Each row has a name. After each piece below comes the name of the row it's from, unless a question asks for something else. Each question is about the rows just above it. Places in a row count from 1.

gil: [170 135 154 144 173 169]
Gemu: [170 135 154 144 173 145]
nemup: [170 135 154 144 173 125]
[170 135 154 144 173 169] is in which row?  gil
tags:
[145] -> z580
[168] -> z639
[154] -> z583
[169] -> z490
[173] -> z72
[125] -> z280
Join gil by its entry at place 6:  z490
Which row holds [170 135 154 144 173 145]?  Gemu
Is [169 135] printed in one of the named rows, side by side and in this order?  no
Which row holds this, read backwards? [125 173 144]  nemup

tefav: [146 131 111 141 162 107 117 146 135]
Kam: [162 124 136 166 129 137 162 157 156]
tekab: [162 124 136 166 134 118 122 114 127]
gil: [140 124 136 157 166 162 129 156 137]
Which row holds [127 114 122 118 134 166 136 124] read backwards?  tekab
Is [137 129] printed in one of the named rows, side by side and in this order?  no
Which row holds [156 157 162 137 129 166] read backwards?  Kam

tekab: [112 123 129 142 121 100 135 153 109 130]
nemup: [128 140 119 121 165 143 133 139 155 146]
Ruv: [128 126 123 117 146 138 123 129 139 134]
Gemu: [152 147 128 125 140 138 127 133 140 136]
tefav: [110 147 140 138 134 131 154 131 144 139]
fegil: [119 114 123 124 136 117 121 145 118 132]
Which row holds this, read backwards? [131 154 131 134]  tefav
tags:
[147] -> z682
[148] -> z964
[113] -> z784
[138] -> z458
[114] -> z544
[131] -> z584
The tag of tefav, keyed by place 2:  z682

kino: [123 163 143 150]
dal: [138 101 117 109]
tefav: [101 138 130 157]
pefi: [136  97 115 107]
Gemu: [137 126 137 124]
key -> tag
[137] -> z138
[138] -> z103
[143] -> z134
[136] -> z115
[117] -> z320
Join Gemu by its entry at place 3:  z138
[157 130 138] is which row, read backwards?  tefav
[136  97 115 107] is in which row?  pefi
Is [163 142] printed in one of the named rows, side by side and in this order?  no
asked: [138 101 117 109]  dal

tekab: [ 95 118 101 140 102]
kino: [ 85 128  83 174 138]
tefav: [117  97 108 120  90]
pefi: [101 130 103 131  94]
Kam: [ 87 128  88 146 114]
Gemu: [128 118 118 136  97]
gil: [ 85 142  83 174 128]
rolof: [119 106 113 125  90]
Table of tags by key:
[103] -> z43
[102] -> z173
[117] -> z74
[101] -> z832
[118] -> z998
[130] -> z973
Look up the entry of pefi at place 3 in the table:  z43
[118  95] is which row, read backwards?  tekab
asked: [117  97 108 120  90]  tefav
[ 87 128  88 146 114] is in which row?  Kam
[101 118  95] is which row, read backwards?  tekab

pefi: [160 138 176 133 108 111 112]
fegil: [142 120 157 138 176 128 135]
dal: [113 157 138 120 176 121 124]
rolof: [134 153 138 134 144 114 135]
Which row holds [176 138 157 120] read backwards?  fegil
Which row holds this, read backwards? [176 138 157]  fegil
[108 133] is which row, read backwards?  pefi

gil: [164  98 119 117 139  97 108]
tekab: [145 126 112 123 138  95 156]
rolof: [120 134 117 139 142 108 141]
fegil: [101 159 143 135 111 126 139]
Ruv: [156 108 138 120 100 146 143]
pefi: [133  83 110 163 122 144 147]
dal: [106 150 126 122 130 120 154]
tefav: [148 153 122 107 106 113 124]
kino: [144 106 122 126 122 127 152]
Gemu: [141 113 116 146  91 126 155]
nemup: [113 160 121 169 128 116 104]
asked: [106 150 126 122 130 120 154]  dal
key -> tag
[126] -> z797
[122] -> z684
[112] -> z571
[130] -> z256
[113] -> z454
[125] -> z529
The tag of dal, keyed by place 3:  z797
Which row holds [141 113 116 146  91 126 155]?  Gemu

Gemu: [148 129 122 103 129 126 139 130]
Kam: [177 118 131 167 125 135 128 145]
nemup: [129 122 103 129 125 139 130 136]
tefav: [124 135 137 149 128 126 139 130]
Where do [148 129 122 103 129 126 139 130] appear?  Gemu
asked: [129 122 103 129 125 139 130 136]  nemup
Table of tags by key:
[177] -> z850
[176] -> z326
[125] -> z362
[167] -> z263
[124] -> z978
[168] -> z674
Join Kam by its entry at place 1:  z850
Among the named rows, does one hold [148 128] next to each other, in this order?  no
The row with [124 135 137 149 128 126 139 130] is  tefav
Which row holds this, read backwards? [130 139 126 129 103 122 129]  Gemu

